The symbols move the states like this.
Q627: ri>Q416, bo>Q747, ze>Q998
Q424: ri>Q930, bo>Q732, ze>Q149
Q542: ri>Q394, bo>Q754, ze>Q172
Q926: ri>Q675, bo>Q469, ze>Q790
Q900: ri>Q327, bo>Q920, ze>Q694
Q754: ri>Q790, bo>Q542, ze>Q416
Q635: ri>Q427, bo>Q149, ze>Q732
Q930: ri>Q122, bo>Q613, ze>Q424
Q998: ri>Q627, bo>Q362, ze>Q427
Q362: ri>Q365, bo>Q998, ze>Q747
Q791: ri>Q745, bo>Q13, ze>Q327
Q668: ri>Q859, bo>Q160, ze>Q745
Q13: ri>Q665, bo>Q791, ze>Q752
Q469: ri>Q172, bo>Q926, ze>Q62
Q920: ri>Q204, bo>Q900, ze>Q665
Q327: ri>Q791, bo>Q665, ze>Q900
Q852: ri>Q613, bo>Q122, ze>Q859
Q416: ri>Q754, bo>Q394, ze>Q627
Q859: ri>Q852, bo>Q982, ze>Q668
Q732: ri>Q635, bo>Q424, ze>Q613
Q982: ri>Q160, bo>Q859, ze>Q122
Q675: ri>Q350, bo>Q62, ze>Q926
Q752: ri>Q13, bo>Q745, ze>Q160
Q62: ri>Q469, bo>Q675, ze>Q296
Q694: ri>Q900, bo>Q204, ze>Q350
Q745: ri>Q668, bo>Q752, ze>Q791
Q790: ri>Q926, bo>Q172, ze>Q754
Q350: ri>Q694, bo>Q296, ze>Q675
Q665: ri>Q920, bo>Q327, ze>Q13
Q296: ri>Q62, bo>Q350, ze>Q204
Q122: ri>Q982, bo>Q852, ze>Q930
Q613: ri>Q732, bo>Q930, ze>Q852
Q172: ri>Q542, bo>Q790, ze>Q469
Q427: ri>Q998, bo>Q365, ze>Q635
Q160: ri>Q752, bo>Q668, ze>Q982
Q394: ri>Q747, bo>Q416, ze>Q542
Q747: ri>Q362, bo>Q627, ze>Q394
Q365: ri>Q149, bo>Q427, ze>Q362
Q204: ri>Q296, bo>Q694, ze>Q920
Q149: ri>Q424, bo>Q635, ze>Q365

The rows follow the links: the fewer symbols apart two states are, the more alike their rows tend to be.

Each row is also shifted at random along 6 hidden directions that mean nothing.

Each row, then its state:
-67	-104	0	162	287	172	118	280	252	-105	367	-192	228	-154	81	-292	54	-196	225	192	-71	-184	240	336	231	91	-218	-261	-208	457	75	242	-196	-198	48	148	223	329	-60	67	-103	-24	25	-82	-128	-377	-18	198	343 | Q13
-68	-91	296	-159	183	40	26	34	-285	105	-40	371	95	364	299	122	-222	112	11	-226	502	63	-124	19	-386	-345	82	24	189	-346	-201	209	11	-294	-226	-155	73	-433	-251	-158	15	150	-63	204	-274	61	184	-66	3 | Q172
-17	-176	131	131	57	-205	-215	-299	319	-91	-79	211	-374	-196	-304	-188	302	-300	287	256	-506	47	-235	215	248	286	-84	100	78	166	377	84	-260	50	-305	-109	-251	305	309	330	210	-97	-38	-63	420	-378	-109	138	-118 | Q852
237	-126	247	204	-225	444	-54	563	-505	-35	39	159	381	-7	476	108	-379	270	-301	-312	350	-128	283	-281	-426	-247	-47	659	-133	-47	-545	-215	431	-83	192	-168	213	-373	-71	-91	-53	196	-178	386	-386	508	562	224	90 | Q694
63	-222	179	115	326	-164	148	-26	13	-83	111	-31	-258	283	-207	-242	214	-21	6	-125	330	-210	160	204	-390	173	-337	-136	130	-360	-125	518	-393	-140	-381	-70	88	32	-198	219	131	-60	-187	105	-252	-294	199	315	104 | Q732
213	37	42	-140	-125	302	-116	-14	-612	87	-807	140	-214	115	51	744	72	272	-140	201	355	40	-303	-554	-515	-291	171	340	-260	355	-473	-83	51	579	847	-131	690	-406	264	-331	-154	-399	166	-87	841	-50	509	290	-31 | Q350
-377	467	-143	-446	-73	280	464	-282	3	-97	-330	191	-656	353	218	326	203	310	-651	337	311	268	-444	-171	353	-115	727	-302	-2	-156	83	-187	-124	-211	-501	178	-529	186	87	-70	-154	3	-209	-153	533	-51	-90	-405	86 | Q754
-192	250	-249	-96	191	286	418	101	393	-409	397	-268	-139	65	347	94	273	205	46	499	73	76	237	483	675	-31	-95	-241	278	-30	-58	183	-114	-215	198	459	275	411	-201	16	-88	253	-124	-6	-84	71	-185	-231	105 | Q920
131	-2	-84	138	-194	-595	-479	-701	7	-119	318	-248	-161	-210	-701	112	199	65	320	13	-418	-31	-189	108	314	487	-409	171	110	-533	162	-108	-68	485	-309	120	76	0	-54	142	21	84	247	99	131	159	-364	15	-507 | Q930
311	-273	292	290	276	485	68	246	-196	-511	347	48	116	-187	422	56	47	259	108	394	108	-171	237	284	78	98	-415	671	170	283	-181	303	81	74	324	98	512	197	-104	213	72	210	-261	422	-162	-143	416	535	5 | Q160
26	-114	210	-118	127	20	104	52	-623	103	-161	159	-243	586	16	295	13	387	-235	-207	577	12	-286	-72	-504	-265	31	-49	-42	-395	-540	63	50	-123	-297	24	-57	-313	-169	-300	-49	75	-95	201	42	93	205	-76	-76 | Q542
101	-120	84	393	-81	225	-208	166	-558	-166	219	-153	14	-86	13	222	-132	466	-61	73	-229	7	-225	19	431	49	-280	265	-250	202	-489	-352	524	71	239	229	-111	75	102	-190	-108	234	-4	104	287	212	-77	58	-280 | Q900
-6	44	-244	61	-385	-71	-165	-169	95	-146	-26	-248	-328	-247	-491	-126	371	-45	-246	150	-312	-30	-152	-112	161	268	40	80	-27	155	22	-515	2	357	39	-117	-286	454	343	34	250	66	147	-177	631	-124	-99	-93	-176 | Q745
63	-137	-155	112	-396	-306	-366	92	157	332	276	-418	578	-95	-326	-348	-250	-362	35	-612	-277	-40	354	-105	-281	106	-107	36	7	-328	154	-407	222	183	-102	-204	-321	-266	-268	-81	141	127	239	-77	-692	482	-391	-164	-186 | Q365
136	54	-163	129	-373	8	-178	-57	276	157	-336	183	45	-553	-105	16	-234	-68	-155	10	-463	30	-24	-429	171	159	51	512	-79	305	344	-364	241	375	174	-136	-232	76	413	279	125	-167	-51	100	215	74	43	166	-177 | Q424
-396	-52	-39	-571	73	155	61	18	145	-428	328	-283	-28	310	183	-257	697	-454	129	230	322	222	108	203	-475	-312	663	-411	247	342	354	136	-457	-20	152	-261	134	48	-332	-435	191	203	405	-727	380	-422	-231	-378	444 | Q627

Where do the symbols, taken in turn from left to right, take each start?
Answer with the state's name.
-270	300	-41	-391	114	12	199	-187	436	-177	26	137	-84	145	321	56	337	-182	340	234	42	151	-5	183	176	-319	312	-280	376	88	314	254	-116	-154	211	-33	256	-11	-87	-33	47	-7	144	-237	83	-129	-71	-407	149
ze ri ri ze => Q296
-50	-54	-59	-28	320	-18	285	292	129	288	-182	13	-49	271	-44	-204	-67	-115	-224	-165	236	-128	79	-17	-295	16	-19	-571	-323	136	-7	310	-339	-358	-230	92	-282	109	-61	76	-116	-304	-192	-82	-208	-394	152	234	385
bo ze bo bo => Q362
563	91	-60	387	-16	155	268	-160	-96	-37	-388	284	-611	-245	47	479	-458	768	-636	266	-47	-234	-113	-271	469	389	-531	697	-201	-364	-495	36	132	248	-259	559	-71	352	363	497	-236	-153	-638	946	-131	281	478	564	-537
ze ze ze bo => Q635
41	-144	-87	-66	-401	145	-202	183	-323	-44	50	-377	362	6	-85	49	168	-149	-20	-166	-44	93	200	-166	-431	-108	82	192	-62	362	-109	-378	162	445	661	-122	161	-220	-161	-456	177	95	337	-254	166	121	-136	-177	-82
ze ri ri => Q365
-40	-264	247	58	61	165	-16	-45	-572	-75	47	23	161	195	183	358	-78	206	188	85	124	106	-278	159	13	-290	-143	-26	-142	100	-416	-77	309	-23	425	165	145	-279	-212	-468	-114	85	49	-67	234	92	-80	-119	-267
ze ze ze => Q469
145	-238	95	32	179	182	116	17	-26	-381	179	208	-500	84	141	-84	346	127	-67	257	251	-137	92	194	-350	85	-186	419	377	-251	-46	389	-323	86	-306	-139	101	240	-65	265	437	194	-239	340	-41	-302	496	377	80
bo bo ri ze => Q613
123	-202	30	73	258	-78	-48	196	-153	0	33	-273	-324	127	-350	-119	296	61	-127	166	191	-318	-22	105	-310	353	-304	-297	-355	23	-203	259	-402	164	-249	160	134	276	96	99	-161	-185	-83	64	244	-364	205	362	196
ze bo ze => Q745
-114	57	-76	-97	343	-52	293	22	104	-189	607	-397	-143	498	95	-257	143	152	-122	138	308	-49	68	480	60	47	-74	-522	-37	-343	-104	262	-241	-396	-439	356	-220	266	-566	-122	-71	298	-131	-132	-324	2	-290	-183	156
ze ze ri => Q427
259	163	-283	142	-450	-66	89	87	159	498	-471	-25	-3	-193	-305	20	-440	131	-628	-395	-242	-133	205	-646	-108	270	16	271	-233	-191	-95	-492	217	368	-95	6	-431	32	267	167	65	-224	-204	401	-349	424	123	177	-231
bo ze bo ri => Q930
153	-119	22	11	-273	316	296	267	-600	118	-79	-188	-72	349	43	293	-171	387	-683	-362	522	-124	61	-418	-548	-222	-36	109	-181	-326	-671	-326	165	158	84	58	-290	-194	-199	-264	110	238	-124	252	-226	331	201	-4	-98
bo ze ri ri => Q416
-86	276	-259	-126	189	105	398	286	437	393	-460	-173	-301	-32	-105	-107	52	-28	-299	109	47	-172	171	-258	47	183	133	-531	-374	421	33	117	-315	-65	20	111	-119	438	359	144	-268	-436	-120	-235	96	-365	190	142	408
ze ze bo bo bo => Q745
-178	275	72	-383	100	113	355	-8	165	16	-213	407	-230	329	279	44	86	-26	-141	0	457	120	-99	6	-237	-353	465	-85	410	-310	122	164	-149	-216	-335	-244	-87	-167	-82	87	55	-5	-55	-26	-197	-24	138	-212	176
bo ri bo ze => Q204
-153	46	192	-202	147	258	163	-30	-159	-306	178	509	-70	352	615	143	-27	235	-77	47	433	233	-215	254	-8	-373	304	215	468	-371	-73	224	115	-362	-287	-104	-39	-236	-337	-60	146	308	-231	161	-325	134	141	-279	31
ri ze bo ri => Q675
-275	349	-212	-336	167	66	25	-151	600	-171	-148	-89	-29	-90	121	75	318	-203	593	454	-114	215	-8	276	311	-194	300	-532	249	465	394	251	-269	-37	627	-26	604	126	43	-141	-62	-189	289	-501	375	-157	-205	-375	148
ze ri bo ze ze => Q675
39	-22	-147	8	-347	361	126	408	-520	-14	-523	-188	-462	-24	-241	85	190	264	-945	5	123	-174	-106	-756	-336	82	197	242	-406	344	-498	-664	84	402	105	-143	-506	201	509	-104	104	-25	-38	19	691	-166	380	182	-1
ri ri bo => Q752
-71	19	163	-105	8	-585	-333	-615	-516	249	-64	-78	-158	404	-362	407	-11	101	244	-189	306	88	-481	19	-253	-6	-82	-291	48	-681	-257	3	-47	200	-229	3	220	-455	-183	-297	-325	-52	285	-101	305	256	-280	-160	-327
bo ze ze ri => Q296
270	57	-277	169	-398	32	249	52	336	11	164	-102	-198	-147	-150	-158	9	262	-581	-157	-46	-273	371	-170	-93	279	-208	475	156	-650	-272	-223	71	298	-577	-6	-361	284	29	430	351	326	-375	515	-621	361	216	145	-217
ri ri ze => Q859
